Below are the code and all the weights of a small trained network. Each question names an input and a class and asks about switching units off, where a switched-off unit gives its printed mean instead of its output.

import numpy as np


def w(rows, s, z=0):
    codes = np.array(rows[::2]) - 128.0
    scale = np.full(codes.shape[1], s)
    scale[-1] = z or s
    return codes * scale


def f(y):
    return np.maximum(y, 0)


def log_softmax(a):
    a = a - a.max(-1, keepdims=True)
    return a - np.log(np.exp(a).sum(-1, keepdims=True))


def net(x, mask):
    res = np.array(x, float).reshape(1, 8) / 4 @ E
    y = f(res @ A[0][:, :-1].T + A[0][:, -1])
    res = res + np.where(mask, y, B[0][:, -1]) @ B[0][:, :-1]
    return log_softmax(res[-1] @ U[:, :-1].T + U[:, -1])


A, B = {}, {}
E = w([
[216,167,215,76,45,95,104,47,124,54],'x0',
[175,59,75,184,127,214,95,7,213,140],'x1',
[59,185,89,114,75,84,36,25,105,224],'x2',
[134,127,132,133,119,130,130,132,126,135],'x3',
[153,158,21,36,66,181,161,156,150,150],'x4',
[52,146,187,104,91,254,75,113,100,98],'x5',
[123,101,124,105,147,114,108,127,122,110],'x6',
[47,41,110,143,33,103,208,73,73,65],'x7',
],0.007)
A[0] = w([
[178,119,71,113,127,39,97,141,139,109,190],'N0',
[161,158,186,131,170,113,91,144,164,147,165],'N1',
[136,70,82,169,97,125,98,79,185,103,28],'N2',
[125,75,144,114,111,122,152,129,123,120,3],'N3',
[130,151,84,43,115,187,166,141,99,103,147],'N4',
[89,196,97,137,110,112,98,81,112,167,93],'N5',
[130,145,177,45,187,124,123,160,81,148,104],'N6',
[91,194,106,164,101,112,121,119,95,181,59],'N7',
[104,142,72,127,128,64,117,71,141,161,157],'N8',
[155,90,146,167,178,162,93,72,111,101,190],'N9',
[146,146,101,58,116,111,148,139,164,150,94],'N10',
[183,104,151,146,149,132,151,198,135,69,18],'N11',
[144,165,74,211,133,54,162,145,156,141,171],'N12',
[92,147,118,129,111,84,79,95,150,155,31],'N13',
[123,80,166,157,174,55,95,136,108,75,136],'N14',
[117,173,153,102,141,106,165,141,78,115,132],'N15',
[91,166,180,210,136,113,131,115,106,119,90],'N16',
[87,97,80,165,168,144,134,178,98,193,1],'N17',
[75,191,141,90,99,66,158,180,78,116,60],'N18',
[232,132,189,79,64,66,109,72,115,83,138],'N19',
[213,202,128,99,212,152,107,153,156,164,63],'N20',
[176,93,130,125,177,143,209,122,194,90,159],'N21',
[179,132,51,82,104,170,173,126,143,135,73],'N22',
[64,104,118,122,156,185,100,148,81,148,149],'N23',
[75,83,56,181,188,124,157,172,144,167,155],'N24',
[107,83,118,160,99,129,209,129,99,79,132],'N25',
[89,155,172,108,113,182,89,169,138,116,115],'N26',
[119,123,116,114,112,57,86,102,98,171,43],'N27',
[96,128,139,89,108,54,183,161,81,145,92],'N28',
[174,159,165,96,127,109,70,161,197,146,44],'N29',
[157,174,105,149,175,125,72,154,136,142,24],'N30',
[86,123,98,165,63,74,180,93,125,127,77],'N31',
[143,84,176,137,113,195,170,190,145,80,122],'N32',
[132,78,114,124,84,115,137,102,78,45,214],'N33',
[106,121,161,225,164,101,89,130,123,142,83],'N34',
[100,157,78,40,119,133,193,127,149,186,75],'N35',
[175,144,118,130,175,121,176,150,140,92,61],'N36',
[122,81,88,127,133,159,124,63,253,116,57],'N37',
[106,162,153,128,139,129,155,139,50,159,24],'N38',
],0.011,0.0072)
B[0] = w([
[127,211,115,137,48,135,8,104,104,120,210],'N0',
[121,84,75,133,137,124,90,131,84,103,211],'N1',
[189,124,145,148,192,135,190,73,122,232,181],'N2',
[70,29,164,165,208,141,194,128,111,119,137],'N3',
[83,122,116,195,45,71,116,159,180,78,198],'N4',
[64,110,207,51,175,96,117,154,169,124,196],'N5',
[192,176,110,196,100,122,173,57,145,158,178],'N6',
[114,116,160,107,182,137,113,117,172,105,174],'N7',
[103,139,180,82,150,118,81,150,161,135,206],'N8',
[161,162,89,180,52,83,134,129,182,173,228],'N9',
[106,109,168,201,111,89,139,162,183,56,168],'N10',
[60,113,194,70,177,137,128,113,197,174,181],'N11',
[160,234,116,114,53,160,2,80,85,102,217],'N12',
[55,117,186,51,179,111,168,134,208,169,164],'N13',
[125,123,117,185,43,63,120,211,172,87,205],'N14',
[121,182,146,98,172,111,94,57,197,193,180],'N15',
[127,120,98,166,58,73,127,198,171,72,180],'N16',
[163,94,137,83,185,186,204,114,149,81,179],'N17',
[214,133,85,174,144,89,176,63,181,230,197],'N18',
[207,142,48,36,142,212,204,184,135,32,249],'N19',
[81,36,76,193,195,141,107,114,56,104,224],'N20',
[64,178,193,72,169,111,108,95,146,166,228],'N21',
[99,118,134,198,25,62,186,157,154,98,187],'N22',
[160,205,77,101,99,196,100,96,134,74,200],'N23',
[192,165,61,62,124,199,167,149,124,37,246],'N24',
[81,65,117,151,196,167,73,112,92,111,212],'N25',
[81,182,105,187,156,179,53,59,105,121,185],'N26',
[40,112,221,75,200,159,128,194,183,185,166],'N27',
[202,145,92,185,189,169,157,54,121,206,193],'N28',
[81,56,66,149,207,184,153,85,37,113,176],'N29',
[105,41,135,187,221,117,161,97,46,138,170],'N30',
[70,23,63,175,210,149,88,87,38,102,186],'N31',
[57,179,210,61,194,64,104,65,186,184,206],'N32',
[115,108,100,183,179,172,46,122,101,67,239],'N33',
[115,131,96,155,91,58,173,200,175,57,195],'N34',
[86,108,119,161,93,62,177,194,167,76,181],'N35',
[69,105,210,100,161,130,97,115,156,148,173],'N36',
[183,157,127,181,115,83,166,65,177,217,209],'N37',
[135,170,99,162,132,93,172,82,155,152,150],'N38',
],0.0078,0.011)
U = w([
[102,19,91,168,175,125,132,115,70,155,4],'0',
[231,134,124,168,134,98,196,85,184,254,23],'1',
[73,113,192,29,147,98,121,149,188,179,9],'2',
[215,152,122,61,133,174,204,156,137,78,130],'3',
[132,204,153,135,50,162,43,106,105,142,205],'4',
[122,98,135,193,75,25,171,205,183,104,5],'5',
[145,143,124,129,104,126,98,121,149,141,254],'6',
],0.0095,0.0069)

Each question gives the input, the list of numbers given to net, and the class t.
The units are the neurons (one row each of A and B). Each row of codes is followed by its name. A weight is (code - 128) times the scale printed after its matrix; where a second scale follows, it is the last column's (A, B and U).
mask holds one flag per neuron, in row order. A switched-off neuron (its flag False) gives its mean, the last column of its row in B, instead of its output. The means were averaged over made-up inputs and are rounded, as every weight is.
A unit's drop is (log p(t) with every unit on - log p(t) with that unit switched off) / (log p(t) with every unit on - log p(t) with every unit switched off).
The circuit of an input: a set's keep is (log p(t) with only the set's units on - log p(t) with every unit switched off) / (log p(t) with every unit on - log p(t) with every unit switched off). Starting from the 12 units with the biggest drops (on a tie, the unit counted first), units are removed one at a time, each time the one whose removal leaves the highest keep (on an exact tie, the one counted first), for as long as the keep stays at least 0.8.
units of the circuit, in order: the units of the circuit, biggest drop first
most important unit: the unit with the biggest drop
k most important neurons: the k neurons with the biggest drops, biggest first
drop of u: that unit's drop, to one decimal
input [5,6,-3,-4,8,-8,-4,-4], class 4: 4 most important neurons => (N0 N12 N21 N34)
input [5,7,-8,8,4,-2,8,-4], class 2: most important unit => N21
input [-8,5,7,-7,-3,-1,-1,-4], class 3: units of the circuit, in order => (N24 N17)
input [1,-5,-6,8,0,6,4,-4], class 2: 3 most important neurons => (N32 N11 N12)
input [-1,-7,-6,-3,-3,0,6,-7], class 0: 3 most important neurons => (N20 N1 N29)
input [3,5,-3,0,-3,-5,-3,-7], class 0: 2 most important neurons => (N20 N29)
input [3,-4,-5,6,-8,5,8,3], class 5: 2 most important neurons => (N14 N16)
input [-8,3,-6,1,-7,6,0,-7], class 3: 2 most important neurons => (N24 N23)
input [2,3,4,5,-5,-7,1,5], class 4: 2 most important neurons => (N12 N0)
input [2,-8,-4,3,5,8,-4,-4], class 1: units of the circuit, in order => (N18 N6)
input [1,7,8,-7,-4,-7,-2,-8], class 0: 3 most important neurons => (N20 N30 N29)
input [3,-4,2,-8,4,-3,4,-6], class 0: 2 most important neurons => (N20 N29)
input [-5,1,-2,8,-8,-7,3,-4], class 5: 2 most important neurons => (N34 N14)
input [8,1,-8,-3,-4,2,-8,-2], class 2: most important unit => N32
input [-4,7,-6,-1,-2,-4,-7,2], class 1: 2 most important neurons => (N37 N2)
input [-4,-5,-4,4,-5,-2,-5,1], class 1: units of the circuit, in order => (N28 N18)
input [-6,2,-7,2,-5,-7,7,-6], class 2: 2 most important neurons => (N21 N11)
input [-7,-1,2,1,-7,-5,-6,-6], class 3: 2 most important neurons => (N24 N17)
input [-5,7,-7,4,5,8,-7,7], class 4: units of the circuit, in order => (N23 N19)
input [6,0,5,-4,0,-6,8,8], class 0: most important unit => N31
input [4,-8,-7,-2,-6,-7,-6,-6], class 1: 2 most important neurons => (N6 N18)
input [-7,-2,4,-4,-6,-2,-3,-1], class 3: units of the circuit, in order => (N24 N17)
input [5,-8,2,3,0,5,-7,-2], class 1: drop of N18 => 0.2
input [1,1,-4,0,6,3,-5,7], class 0: drop of N16 => 0.1
input [6,3,-3,1,3,5,5,-1], class 3: drop of N36 => 0.1
input [-3,-3,5,7,-5,1,4,3], class 2: drop of N5 => 0.4
input [5,-4,-5,-3,-3,-4,-1,3], class 2: most important unit => N11
